Below is a small trained network, with its code and all its weights. Each question gives an input and a class and asks what happens when units are switched off, that is, made to give their printed mean instead of their output.

import numpy as np


def w(rows, s, z=0):
    codes = np.array(rows[::2]) - 128.0
    scale = np.full(codes.shape[1], s)
    scale[-1] = z or s
    return codes * scale


def norm(h):
    return h / np.sqrt((h * h).mean(-1, keepdims=True) + 1e-5)


def f(y):
    return y / 2 * (1 + np.tanh(0.7978845608 * (y + 0.044715 * y**3)))


def log_softmax(a):
    a = a - a.max(-1, keepdims=True)
    return a - np.log(np.exp(a).sum(-1, keepdims=True))


def net(x, mask):
    res = np.array(x, float).reshape(1, 7) / 4 @ E
    u = 0
    for l in range(2):
        y = f(norm(res) @ A[l][:, :-1].T + A[l][:, -1])
        res = res + np.where(mask[u : u + 5], y, B[l][:, -1]) @ B[l][:, :-1]
        u += 5
    return log_softmax(norm(res)[-1] @ U[:, :-1].T + U[:, -1])


A, B = {}, {}
E = w([
[129,123,127,118,136,125,131,136],'x0',
[5,191,101,78,126,135,172,120],'x1',
[124,127,127,131,136,130,124,128],'x2',
[144,218,222,59,178,167,56,121],'x3',
[127,124,128,126,127,134,127,131],'x4',
[115,115,130,137,131,134,116,117],'x5',
[159,148,7,85,106,158,49,79],'x6',
],0.0028)
A[0] = w([
[149,97,96,84,167,85,149,173,7],'0.n0',
[146,124,134,140,107,64,173,101,188],'0.n1',
[68,199,158,107,106,158,113,180,195],'0.n2',
[255,103,143,213,137,93,90,117,40],'0.n3',
[147,114,52,69,78,91,77,87,42],'0.n4',
],0.0041,0.002)
B[0] = w([
[81,139,111,163,2,220,132,113,84],'0.n0',
[118,172,179,148,113,225,92,133,174],'0.n1',
[132,118,145,157,126,69,69,88,250],'0.n2',
[27,32,147,92,27,102,21,191,220],'0.n3',
[136,169,135,154,185,225,143,183,182],'0.n4',
],0.0039,0.002)
A[1] = w([
[3,186,94,89,111,101,169,112,14],'1.n0',
[116,80,45,178,108,104,207,156,52],'1.n1',
[158,128,21,129,152,194,56,124,22],'1.n2',
[98,105,226,205,132,114,169,164,11],'1.n3',
[116,70,69,193,71,121,196,95,78],'1.n4',
],0.005,0.0011)
B[1] = w([
[186,1,127,160,60,139,85,185,249],'1.n0',
[181,196,173,77,168,95,75,108,226],'1.n1',
[86,158,107,183,121,143,235,139,251],'1.n2',
[114,182,17,154,107,189,200,111,239],'1.n3',
[107,149,194,85,185,125,95,96,229],'1.n4',
],0.0074,0.0024)
U = w([
[105,176,56,176,130,193,240,136,254],'0',
[129,2,138,133,49,134,65,183,102],'1',
[152,174,184,55,235,82,100,81,17],'2',
],0.0096,0.0008)

Each question gives the input, the list of numbers given to net, and the class t.
The units are the neurons (one row each of A and B). Each row of codes is followed by its name. A weight is (code - 128) times the scale printed after its matrix; where a second scale follows, it is the last column's (A, B and U).
mask holds one flag per neuron, layer by layer. A switched-off neuron (its flag False) gives its mean, the last column of its row in B, instead of its output. The means were averaged over made-up inputs and are rounded, as every weight is.
A unit's drop is (log p(t) with every unit on - log p(t) with that unit switched off) / (log p(t) with every unit on - log p(t) with every unit switched off).
The circuit of an input: a set's keep is (log p(t) with only the set's units on - log p(t) with every unit switched off) / (log p(t) with every unit on - log p(t) with every unit switched off). Starting from all 10 units, units are removed one at a time, each time the one whose removal leaves the highest keep (on an exact tie, the one counted first), for as long as the keep stays at least 0.8.
units of the circuit, in order: the units of the circuit, biggest drop first
top k neurons in layer l: the k neurons of layer l with the biggest drops, biggest first
drop of u: that unit's drop, to one decimal
input [6,-8,5,4,6,-5,8], class 0: units of the circuit, in order	[1.n2]
input [-1,-8,-8,4,1,-5,-8], class 0: top 2 neurons in layer 1	[1.n3 1.n0]
input [3,5,-4,-8,-8,-5,7], class 2: top 3 neurons in layer 1	[1.n1 1.n4 1.n3]
input [4,5,2,6,6,-4,7], class 0: units of the circuit, in order	[1.n2 1.n1]
input [4,-4,-4,-3,-8,1,-4], class 0: top 2 neurons in layer 1	[1.n3 1.n0]
input [4,8,-7,-1,-4,0,-7], class 1: top 2 neurons in layer 1	[1.n0 1.n2]
input [0,5,-6,5,5,-8,7], class 0: top 3 neurons in layer 1	[1.n2 1.n1 1.n4]
input [-7,4,7,-7,-8,6,-4], class 2: top 2 neurons in layer 1	[1.n1 1.n4]
input [-4,8,7,-2,4,8,7], class 1: top 2 neurons in layer 1	[1.n0 1.n3]
input [8,-2,-6,-5,3,-8,4], class 2: top 2 neurons in layer 1	[1.n1 1.n4]
input [-4,-6,-7,-1,1,0,-8], class 0: top 2 neurons in layer 1	[1.n3 1.n0]
input [1,-2,-5,-8,3,-3,-4], class 2: top 2 neurons in layer 1	[1.n1 1.n4]
input [-6,8,-4,-5,-7,-6,-7], class 1: top 2 neurons in layer 1	[1.n0 1.n2]
input [1,-6,-7,5,0,-7,-2], class 1: units of the circuit, in order	[0.n3]
input [-7,5,4,5,6,-1,-7], class 0: drop of 1.n3	1.1
input [4,-6,5,-7,-8,4,5], class 2: drop of 1.n4	0.8
input [-2,-7,-2,-4,6,3,7], class 0: drop of 0.n2	0.4
